Each row has a class, written after it.
[ -1 -10  -3 -19  17  14 -41  22 -24 -15  23 -31  -8  18  17 -20 -24   5
  -2 -40  40 -44   4  39  -9  -8 -29  -5  -1  20 -58   4]
K696
[-25  19  19  -3 -23   9   2  -4  28 -49  -3 -10 -21 -15  48   6  15 -42
   6 -32   4 -20 -10 -16  36  -5   7  19   1   4  10  10]
K48
[-27  42  19 -47 -28  12  33  18   6  -4 -33  48  -6   9  -2   5  16  45
  44  -3  43  45 -47   2 -47 -16  18   9 -24 -29  45 -11]
K696
[-16 -40 -12 -33  61  20 -54  -4 -43 -38  19 -31 -27  18  46 -30 -44  12
 -28 -48  39 -38  29  36  19  -3 -11 -31   8   2 -64 -28]
K184
[ -2  43  -1 -40  -6 -15  29  14 -11  -5 -11  66   7 -11 -35  -9  19  51
  49  23  -8  63 -20  10   3 -36  13  16 -21 -16  51 -17]
K146
[ 29 -27  46   4 -35   8  30   1  60 -58 -69  27 -11 -11  89  28  12 -59
  29 -32  28 -19   6 -44   7  -4  45 -19 -21 -14  10  36]
K565
[ -7  29  15 -31 -30  -7  -4  22   9 -48 -27  58 -10   1  21  23 -10  10
  68  -4  32  33 -49  -5   4 -72 -29 -16 -43  -9  26 -39]
K565
[ -3  38 -26 -11 -15 -12 -11  19 -16   8  44  -7  26   3 -72  -3   2  11
   1  24 -39  12 -16  21   9 -10 -45  28 -20  26  12 -18]
K117
[ -7 -26  23 -12  -2  23  -1   3  12  -4 -10 -41 -22   6  51  -9  11 -19
 -43 -64  33 -46  26  18 -11  50   5  12   5  21 -24  44]
K565
[ -2   1 -35   0  40   6 -47  35 -52  44  36  -2  18  38 -74 -18 -23  65
 -29  19  11   2  -6  30 -30  -8 -62   1   8  13 -15 -47]
K48
[  7 -21  15 -18  32  22 -28  15 -29  18 -16  -7  -5  48  -5  -3 -13  35
 -30 -17  44  -9   6  17 -32  17 -26 -12   8   4 -25  -8]
K746
[-23  37 -15  21  -8 -43  -3 -18   2 -37  36  21   5 -46  14  10  -4 -34
  56  39 -51  33 -23 -16  84 -57 -13  11 -28 -34  13 -35]
K472
[ 12  35 -15 -25 -29  -5   9  22  -3  -5  -8   4  34 -24 -35  15   7  14
  16  21  -9  17 -21  16  -1 -26  10  -6 -15  13  15  -8]
K951
[ -3 -12  31  13 -26  12  45 -23  51  -4 -41   1  -3  -8  39  22  21 -35
  -5 -13   4  -5   0 -42 -12  40  53   2  -2  -7  32  45]
K184
[-23 -15   8 -12  40  -9 -42  -7 -35  -4  21  -9 -20  11   9 -21 -18  26
   0 -24  11  -5   3  33  41 -27 -32   0   8   5 -26 -19]
K146
[-54  18  26  24 -20 -12  27 -29  32 -19  -9  15 -22 -11  48   7  18 -24
  12   0 -13  21 -28 -33  69  -6   8  22   6 -26  41 -10]
K48
[-10   3  12 -83  27  45   8  44 -35  -2 -42  27 -17  41  -7 -12  -2  70
  18 -46  85   1  -6  46 -93  16  22   7 -11  17   3  -4]
K938
[ -9 -54 -26 -16  76  15 -76   0 -68 -35  41 -60 -24  37  19 -46 -42  15
 -58 -40   4 -52  48  55  32  11 -52 -23  26  12 -98 -23]
K329
[   2   48   51  -26  -89    7   59  -10   89 -100  -72   44   -9  -49
   61   54   50  -62   65   -3    5   38  -37  -54  -14  -32   73  -18
  -37   -2   82   15]
K184
[-21   2 -43 -22  32  -5 -10   4 -48  40  43  -8   3  18 -46 -32 -13  55
 -33   8 -13  20  10  37  -1  18 -39  15  -1  -3 -14 -32]
K565
[ 39 -52 -10  -6  39  34 -18  20 -26  60 -11 -58  28  35 -37   1   5  34
 -88 -16  35 -46  39  16 -72  75   5 -11  30  23 -42  27]
K746
[ 36  28 -36  22 -48  -9  22   0  29  35   9 -19  58 -30 -80  42  16  -6
 -35  64 -60   3 -22 -23 -19   7   8 -11   1  28  36   9]
K184
[ 21   4  -4  42 -46 -10  24  -5  43 -15 -23 -26  35 -42   5  40  35 -46
 -10  25 -43  -7  -5 -30  26  13  17  -9   8  10  15  23]
K329
[  37   52  -92  -53  -14  -11    2   56  -33    8    3   35   52  -32
 -109   12   -1   50   35   69   -5   39  -36    0  -38  -51   -4    0
  -34   29   13  -57]
K696
[ -7   3  19 -34   2  13  -4  15 -27 -29 -30  19 -14   6  29 -13   5  13
  13 -38  37  16   0  13  -6 -26  16  -8 -10 -14  -2 -18]
K993
[ 14 -18  15 -30   6  20 -14  18   6 -27 -42  -5   9 -17  26  25   4  -4
   0 -22  49 -19  -3  12 -48 -15  35 -27 -10  -1   2   4]
K472
[ 10  14 -31  34   5   1 -16  29 -15  71  23  -9  41  26 -96   5   2  45
 -46  47 -21  15  -4   7 -39  29 -44  11  14  15  18 -17]
K48
[-10  13 -11   4 -27 -15  -5 -22  27 -51   1 -20   5 -50  37  31  -5 -43
  10   9 -19  -5 -29 -13  59 -44  17 -26  -6   7   6 -18]
K184
[   5   19    9  -23  -41   -5   -4  -11   36 -100  -28   10   -2  -52
   67   39   -7  -50   40   -4    5   -3  -33  -19   52  -81   33  -48
  -20   -2   10  -25]
K184
[ 38   5  -8  16 -24   3  17  22  22  15 -15  12  33   5 -37  17   4  -8
  13  27  -6   0  -6 -24 -41  11  16   3 -16  -2   3  26]
K696
[ 25   4   7 -19 -16  16  -1  28  16 -52 -52   9  19 -21  26  44   1 -18
  38 -11  38 -16 -18  -6 -13 -32  39 -25 -15  18  -2 -11]
K938
[ 33  35 -21  25 -29 -13  19  14   5  69   5   9  55  -6 -94  20  27  28
  -5  48 -31  23 -18  -6 -36  16 -28  17  -6  20  36   0]
K981
[  33   47  -66   32  -35  -36  -15   26   -5   44   71  -19   54  -14
 -114   14    1    2  -15   72  -88   11  -18   13   17   -9  -78   22
  -18   37    5  -11]
K565
[-67   1  -3  -2  33   3  -2 -20 -31  52  41 -35 -20  29 -11 -34   1  47
 -43 -16   7   7  -9  32   4  52 -22  34  17 -19 -11  -4]
K696
[  3   8  -4   8 -26   5  31   8  18   9 -32 -12  29 -28  -9  25  42   1
 -13   6  -3  12  -9  -2  -9  26  23   3   7  14  23  18]
K329
[ 39  30  19 -13 -66  12  16  40  33  -6 -48  16  30   0 -33  39  38 -26
  25  -2   6  11 -24 -14 -53 -15   3   6 -21  35  41  31]
K993
[-12 -12  21 -36  -4  30  -7   4  13 -22 -15 -33 -23   9  45   1   3 -13
 -26 -63  47 -43   8  16 -19  34  10   0   5  27 -12  36]
K184
[ 46 -40 -16  32  -3   0 -39  10  -4   6  -7 -71  33 -12  -9  13   4 -47
 -57  -7 -17 -58  22  11  15   9  -3 -23  18  44 -43  17]
K993
[ 17  17 -18  -7  -7  -2  24  27 -13  39   1  23  32  12 -73  -4  10  36
 -10  33 -17  31   7  -3 -39  27   0  25 -17  -3  30  -5]
K117
[-17  15  21 -48 -10  27  19  26   5  -5 -33   0  -5   8   7  -4  19  21
   5 -39  46   4  -2  21 -44  34  26  18 -10  11  14  28]
K951
[ -1  11 -68  41  11 -27 -36  -4 -25  31  77 -64  37 -23 -66  -5  -7  -3
 -62  49 -73 -16   6  20  64   0 -46   7  26  18 -22 -31]
K48
[ 44 -12 -24  10  -7  -1 -51  14   4 -47   7 -30  32 -25   2  31 -31 -29
  -7  11  -3 -48  -8   0  20 -56 -16 -58  -3  44 -41 -27]
K184
[  3  19  20  19 -34  -2  14   9  30  -9 -31  31   6  -3   1  26  15 -10
  16  18   2  14 -28 -37  -3 -22   2  -1  -7  -5  43  -8]
K48
[ -5  31  46  -1 -76   0  40   3  59 -46 -55  10  -6 -23  46  33  46 -69
  35 -29   1   9 -27 -29  23  -5  33  23 -19   7  47  47]
K993
[-35 -13  37 -42  20  21  11  -9  -9 -40 -34  -2 -37   1  88 -25   0  -5
   6 -68  50  -8  20  12  21  18  49   5  -4 -29 -17  15]
K951
[-24  35  -3  23 -26 -32  10 -28  13   9  21  -4   9 -19 -11   7  15 -15
  16  24 -45  27 -26  -8  59 -13 -31  18  -5 -14  26 -20]
K981
[  0  51  14   9 -77 -20  20   8  34 -23 -11   0  11 -27  -3  26  34 -53
  28   3 -36  14 -34 -15  44 -26  -8  25 -18  14  37  23]
K993
[ 13   0  -3 -27 -14  14  22  16   5  14 -27  -4  34  -4 -38  15  21  16
 -21   4   8   7  -5  10 -42  15  31   2  -8  17  31   4]
K117
[ -7  12   4   1 -15  13  44   0  14  29 -25 -18  13 -14  -6  24  32   8
 -24   0   3   3  -1  -5 -23  58  48  21  12   6  29  23]
K938
[ -8  39 -24 -25 -23  -8 -17   8  -5 -28  34 -11   6 -20  -6   5 -11  -7
  14  -2 -10  -4 -22  23  34 -37 -32  -3 -12  30  -4 -15]
K184
[-35 -11  57 -13 -23  32  42 -19  44 -11 -42 -18 -29   7  84   0  28 -32
   1 -71  50 -28  -2  -9 -26  60  55  24   4 -10   8  67]
K696
[-40  34  21 -19 -21  10  27  -1  14 -13  -9 -12 -18  -2  28   6  22 -11
   7 -28   4   0 -10   7  18  35  17  36  -1   5  20  16]
K938
[ 30 -16  32 -10   1  26 -11  32  15   2 -50  16   9  39  -2  27   4   7
   1 -10  51  -8  -8 -14 -49   7  -8 -12  -8   7  -2  16]
K746
[ 29  20 -18  17 -43  -5  20  24  27   0 -32   5  50 -28 -46  43  31  -8
  11  40 -25  18 -27 -18 -14  -6   4  -6 -10  18  29   7]
K329
[-39  15  24 -31  15   5 -21  -5 -12 -36  -6  15 -32  25  39  -1 -13   6
  23 -21  29  16 -30   7  42 -28 -29   7 -12 -19  -7 -27]
K746
[-23   7  51 -11 -10  17  26  -3  16  16 -45  14 -21  32  26   9  24  13
 -11 -20  37  18 -14 -15 -17  41   6  17   1 -16  30  19]
K746
[-18   5  42 -12 -32   6  43 -17  52 -41 -55  -1  -6 -47  66  37  45 -43
   8 -19  18   5 -13 -23   1  12  76   4  -9 -21  48  32]
K472
[-17 -27  18 -45  50  32 -16   7 -40   1 -13  -9 -31  47  29 -28 -11  38
 -30 -52  63 -13  23  22 -28  39   1   7   7 -17 -36   1]
K746
[ 13 -37  33   6   0  41  49   6  20  35 -65 -10  -3  23  20   4  43   9
 -51 -38  33  -7  44 -22 -80 110  56  16  20 -15  12  71]
K329
[ 62   0  13  47 -47 -24  26   3  57  -9 -36  26  39 -34 -18  42  22 -48
  38  45 -44   9   2 -50  11 -23  31  -9 -13  13  32  38]
K146
[ 22  -8 -15  13 -22 -13 -26   1  11 -44   3 -31  24 -34  32  22 -19 -44
  20   2   0 -39 -17  -2  38 -54   4 -38  -8   9 -41 -12]
K696
[ 36  30   4 -75 -32  32   4  58  14 -38 -57  57  14   9 -13  24   3  24
  57 -18  68   5 -30   7 -82 -38   5 -22 -37  37  30  -2]
K184
[-36  30  -9 -30  -9  -5  20  -8 -17   9   7 -14   4 -23  -2 -10  11  23
 -11  -3  -9  21 -11  23  30   7  18  14   3  -7  14  -9]
K951
[ 48 -22 -33   5  32  10 -54  46 -33  41  33 -52  39  17 -68  -2  -3  18
 -47   2   7 -53  36  43 -71  44 -48  -5   4  48 -40  13]
K472
[-18  36  15 -18 -24 -14   3  11   2 -34 -21  35   1  -8   8   7  -5   4
  56  10   1  29 -39  -2  36 -50  -8  -4 -31 -12  22 -27]
K951
[ -2 -17  37  29  -4   1  -3 -13  20  -1 -16 -22 -11  23  33  16   4 -27
 -25 -12   5 -21  -1 -21  27  34 -10   4   8 -14 -11  26]
K746
[-43  52   9 -33 -26 -19  -3   2   0 -73  22  12 -23 -24  40  -5  -3 -19
  61 -19  -7  16 -31  10  85 -54 -21  17 -26  -7   0 -21]
K951
[-53  -8  29  67 -26 -25  22 -52  25  37  14 -67 -13  -5  30  -2  35 -54
 -64 -12 -58  -9   5 -15  89  70  -3  41  31 -11  15  40]
K993
[ 30  -9   0  51 -30 -13  -3   7  27  31   4 -18  24   6 -21  28   1 -20
 -25  21 -28 -16  -1 -20  -4  22 -33  -5  -4  10   1  20]
K565
[ 22  27 -20  45 -15 -20  20   7   9  18  18   4  30  -5 -48  22  12  -9
   7  54 -56  14   6 -30  18  28  -7  18  -4   8  13  -6]
K938
[-11  33  18 -18 -19   6  50  10  17 -25 -44  48  -6  -6  13  18  15   9
  45   9  11  40 -20 -19 -13   8  55  16 -23 -26  43  -1]
K938
[ 34 -20 -26  10  20  12 -27  14 -30  54  21 -68  39  10 -51   7   8  16
 -78   3   0 -36  29  16 -28  53 -19  -3  24  29 -40   9]
K746
[ 54  28 -17  25 -61 -14   1  34  36 -32 -22  14  56 -37 -31  50   5 -28
  22  46 -18  -6 -29 -23   4 -60   4 -33 -11  21  25 -14]
K48
[ 27 -40 -15  44  24   6 -33   5  -4  -3  17 -40  17   2   7  -2 -17 -26
 -43  -1  -8 -46  39 -12  13  13  -3 -18  22  10 -45  -1]
K48
[-23   6 -17  51   6 -39 -26 -24   6  -8  66 -60   1 -35  17  -5   2 -56
 -31  19 -69 -30  15   9 105  17 -36  23   9   3 -23   6]
K472
